Below are the code and all the weights of a small trained network. Each question names an input and a class and asks about switching units off, where a switched-off unit gives its printed mean instead of its output.

import numpy as np


def w(rows, s, z=0):
    codes = np.array(rows[::2]) - 128.0
    scale = np.full(codes.shape[1], s)
    scale[-1] = z or s
    return codes * scale


def f(y):
    return y / 2 * (1 + np.tanh(0.7978845608 * (y + 0.044715 * y**3)))


def log_softmax(a):
    a = a - a.max(-1, keepdims=True)
    return a - np.log(np.exp(a).sum(-1, keepdims=True))


def net(x, mask):
    res = np.array(x, float).reshape(1, 3) / 4 @ E
    y = f(res @ A[0][:, :-1].T + A[0][:, -1])
    res = res + np.where(mask, y, B[0][:, -1]) @ B[0][:, :-1]
    return log_softmax(res[-1] @ U[:, :-1].T + U[:, -1])


A, B = {}, {}
E = w([
[125,180,154,115,114,140,222,5],'x0',
[173,198,95,180,34,160,75,102],'x1',
[154,224,199,196,146,32,135,91],'x2',
],0.012)
A[0] = w([
[129,135,144,101,102,181,232,5,188],'neuron 1',
[126,83,131,103,195,105,171,140,221],'neuron 2',
[130,123,157,187,147,66,76,147,136],'neuron 3',
[144,191,182,178,167,5,110,123,187],'neuron 4',
[146,113,136,153,150,125,69,180,255],'neuron 5',
[184,195,80,182,9,194,42,93,177],'neuron 6',
],0.014,0.0074)
B[0] = w([
[76,185,127,130,123,155,134,7,234],'neuron 1',
[62,134,182,108,168,124,134,165,183],'neuron 2',
[124,162,93,93,91,73,202,149,173],'neuron 3',
[182,158,139,160,176,20,108,151,220],'neuron 4',
[144,80,114,116,135,155,83,228,195],'neuron 5',
[213,141,119,110,18,163,95,116,252],'neuron 6',
],0.018,0.024)
U = w([
[56,111,123,125,150,201,103,208,253],'0',
[62,98,175,76,144,197,146,81,168],'1',
[164,65,86,112,97,214,86,151,179],'2',
[108,150,72,141,78,247,121,105,127],'3',
[143,112,134,128,182,74,151,196,73],'4',
[97,169,125,174,211,81,138,92,115],'5',
[187,147,125,112,78,86,119,170,23],'6',
[208,184,168,154,105,119,155,79,66],'7',
],0.011,0.0027)

Each question gives the input, the list of numbers given to net, and the class t.
The units are the neurons (one row each of A and B). Each row of codes is followed by its name. A weight is (code - 128) times the scale printed after its matrix; where a second scale follows, it is the last column's (A, B and U).
mask holds one flag per neuron, in row order. A switched-off neuron (its flag False) gives its mean, the last column of its row in B, instead of its output. The means were averaged over made-up inputs and are rounded, as every weight is.
A unit's drop is (log p(t) with every unit on - log p(t) with that unit switched off) / (log p(t) with every unit on - log p(t) with every unit switched off).
The circuit of an input: a set's keep is (log p(t) with only the set's units on - log p(t) with every unit switched off) / (log p(t) with every unit on - log p(t) with every unit switched off). Starting from all 6 units, units are removed one at a time, each time the one whose removal leaves the highest keep (on an exact tie, the one counted first), for as long as the keep stays at least 0.8.
circuit, biggest first: the units of the circuit, biggest drop first
k most important neurons: the k neurons with the biggest drops, biggest first
drop when u is switched off: that unit's drop, to one decimal
input [-1,6,8], class 6: circuit, biggest first => [neuron 1]
input [-2,-2,-6], class 0: circuit, biggest first => [neuron 6; neuron 4]
input [-1,-4,-1], class 0: circuit, biggest first => [neuron 4; neuron 1; neuron 6]
input [0,-2,6], class 4: circuit, biggest first => [neuron 1; neuron 6]
input [5,0,-1], class 1: circuit, biggest first => [neuron 6; neuron 4]
input [-5,3,0], class 2: circuit, biggest first => [neuron 4; neuron 5]
input [-1,-6,-1], class 0: 2 most important neurons => [neuron 4; neuron 1]
input [0,-1,-6], class 0: 2 most important neurons => [neuron 6; neuron 1]
input [1,-7,3], class 5: 2 most important neurons => [neuron 5; neuron 6]
input [-1,4,-3], class 2: circuit, biggest first => [neuron 1; neuron 4]
input [5,0,-3], class 1: 2 most important neurons => [neuron 6; neuron 4]
input [-8,-6,0], class 0: 2 most important neurons => [neuron 4; neuron 5]
input [3,-3,-1], class 1: 2 most important neurons => [neuron 4; neuron 6]
input [-8,-2,-7], class 0: circuit, biggest first => [neuron 6]
input [-2,-3,6], class 4: circuit, biggest first => [neuron 6; neuron 1]
input [-4,-7,-2], class 0: drop when neuron 4 is switched off => 0.2
input [6,7,-3], class 3: drop when neuron 4 is switched off => 0.5
input [-6,-1,6], class 4: drop when neuron 6 is switched off => 0.5
